Below are the code and all the weights of a small trained network. Each question names an input and a class and asks about switching units off, where a switched-off unit gives its printed mean instead of its output.

import numpy as np


def w(rows, s, z=0):
    codes = np.array(rows[::2]) - 128.0
    scale = np.full(codes.shape[1], s)
    scale[-1] = z or s
    return codes * scale


def f(y):
    return np.maximum(y, 0)


def log_softmax(a):
    a = a - a.max(-1, keepdims=True)
    return a - np.log(np.exp(a).sum(-1, keepdims=True))


def net(x, mask):
    res = np.array(x, float).reshape(1, 3) / 4 @ E
    y = f(res @ A[0][:, :-1].T + A[0][:, -1])
    res = res + np.where(mask, y, B[0][:, -1]) @ B[0][:, :-1]
    return log_softmax(res[-1] @ U[:, :-1].T + U[:, -1])


A, B = {}, {}
E = w([
[193,216,215,118,137],'x0',
[1,139,177,61,165],'x1',
[128,78,197,236,197],'x2',
],0.0093)
A[0] = w([
[95,67,198,202,200,71],'N1',
[2,146,182,76,199,81],'N2',
[2,130,204,76,181,106],'N3',
[132,160,64,50,89,102],'N4',
[117,129,132,128,121,251],'N5',
[173,240,220,104,124,71],'N6',
[74,75,80,154,102,116],'N7',
[101,54,46,109,139,81],'N8',
[120,79,175,180,145,80],'N9',
[126,94,158,200,203,138],'N10',
[91,78,67,138,135,84],'N11',
[154,235,193,113,140,75],'N12',
[228,99,88,187,60,61],'N13',
[193,104,101,195,146,156],'N14',
[197,244,203,117,160,158],'N15',
[117,67,191,201,215,110],'N16',
[104,189,80,83,59,78],'N17',
[121,172,75,56,56,87],'N18',
[125,201,99,35,66,100],'N19',
[94,33,93,126,92,77],'N20',
[97,6,55,109,120,104],'N21',
],0.0093,0.011)
B[0] = w([
[160,178,202,109,40,178],'N1',
[253,171,46,157,160,193],'N2',
[225,164,17,136,145,204],'N3',
[148,162,204,120,48,195],'N4',
[79,60,109,21,102,249],'N5',
[51,70,136,251,173,187],'N6',
[83,61,159,194,162,175],'N7',
[113,108,158,237,133,172],'N8',
[150,189,189,149,51,153],'N9',
[114,165,149,84,47,194],'N10',
[130,98,160,227,156,159],'N11',
[112,52,141,233,154,173],'N12',
[239,196,50,153,154,201],'N13',
[167,143,58,74,118,211],'N14',
[63,40,93,182,142,232],'N15',
[120,156,173,95,27,196],'N16',
[174,184,193,158,59,178],'N17',
[156,167,191,138,57,195],'N18',
[154,136,167,144,73,208],'N19',
[123,103,137,230,134,163],'N20',
[109,52,136,207,132,197],'N21',
],0.0081,0.011)
U = w([
[136,180,246,105,32,91],'0',
[71,61,146,217,170,106],'1',
[228,190,7,121,158,91],'2',
[65,98,108,18,134,248],'3',
[104,167,184,105,204,91],'4',
],0.011,0.014)

Each question gives the input, the list of numbers given to net, and the class t.
The units are the neurons (one row each of A and B). Each row of codes is followed by its name. A weight is (code - 128) times the scale printed after its matrix; where a second scale follows, it is the last column's (A, B and U).
mask holds one flag per neuron, in row order. A switched-off neuron (its flag False) gives its mean, the last column of its row in B, instead of its output. The means were averaged over made-up inputs and are rounded, as every weight is.
A unit's drop is (log p(t) with every unit on - log p(t) with that unit switched off) / (log p(t) with every unit on - log p(t) with every unit switched off).
The circuit of an input: a set's keep is (log p(t) with only the set's units on - log p(t) with every unit switched off) / (log p(t) with every unit on - log p(t) with every unit switched off). Starting from the 12 units with the biggest drops (on a tie, the unit counted first), units are removed one at a time, each time the one whose removal leaves the highest keep (on an exact tie, the one counted first), for as long as the keep stays at least 0.8.
circuit, biggest first: the units of the circuit, biggest drop first
unit that matters most: the unit with the biggest drop
top k neurons: the k neurons with the biggest drops, biggest first
drop when u is switched off: that unit's drop, to one decimal
input [5,-7,6], class 2: unit that matters most	N13
input [3,4,1], class 2: circuit, biggest first	(N3 N2)
input [4,-6,-6], class 0: top 3 neurons	(N3 N2 N4)
input [2,-6,-6], class 0: top 4 neurons	(N3 N4 N2 N18)
input [-1,-1,-3], class 3: circuit, biggest first	(N1 N8 N13)
input [2,4,3], class 2: top 2 neurons	(N3 N2)
input [7,-2,6], class 1: top 4 neurons	(N15 N6 N12 N4)
input [-5,7,6], class 2: top 2 neurons	(N3 N2)
input [3,-5,2], class 2: top 2 neurons	(N13 N14)
input [-6,7,-2], class 2: top 4 neurons	(N3 N2 N15 N6)
input [-7,0,8], class 0: top 2 neurons	(N1 N16)
input [0,4,-1], class 2: drop when N2 is switched off	0.3
input [8,-3,-6], class 1: drop when N6 is switched off	0.4
input [2,3,2], class 3: unit that matters most	N13
input [2,-3,-2], class 3: drop when N3 is switched off	0.3
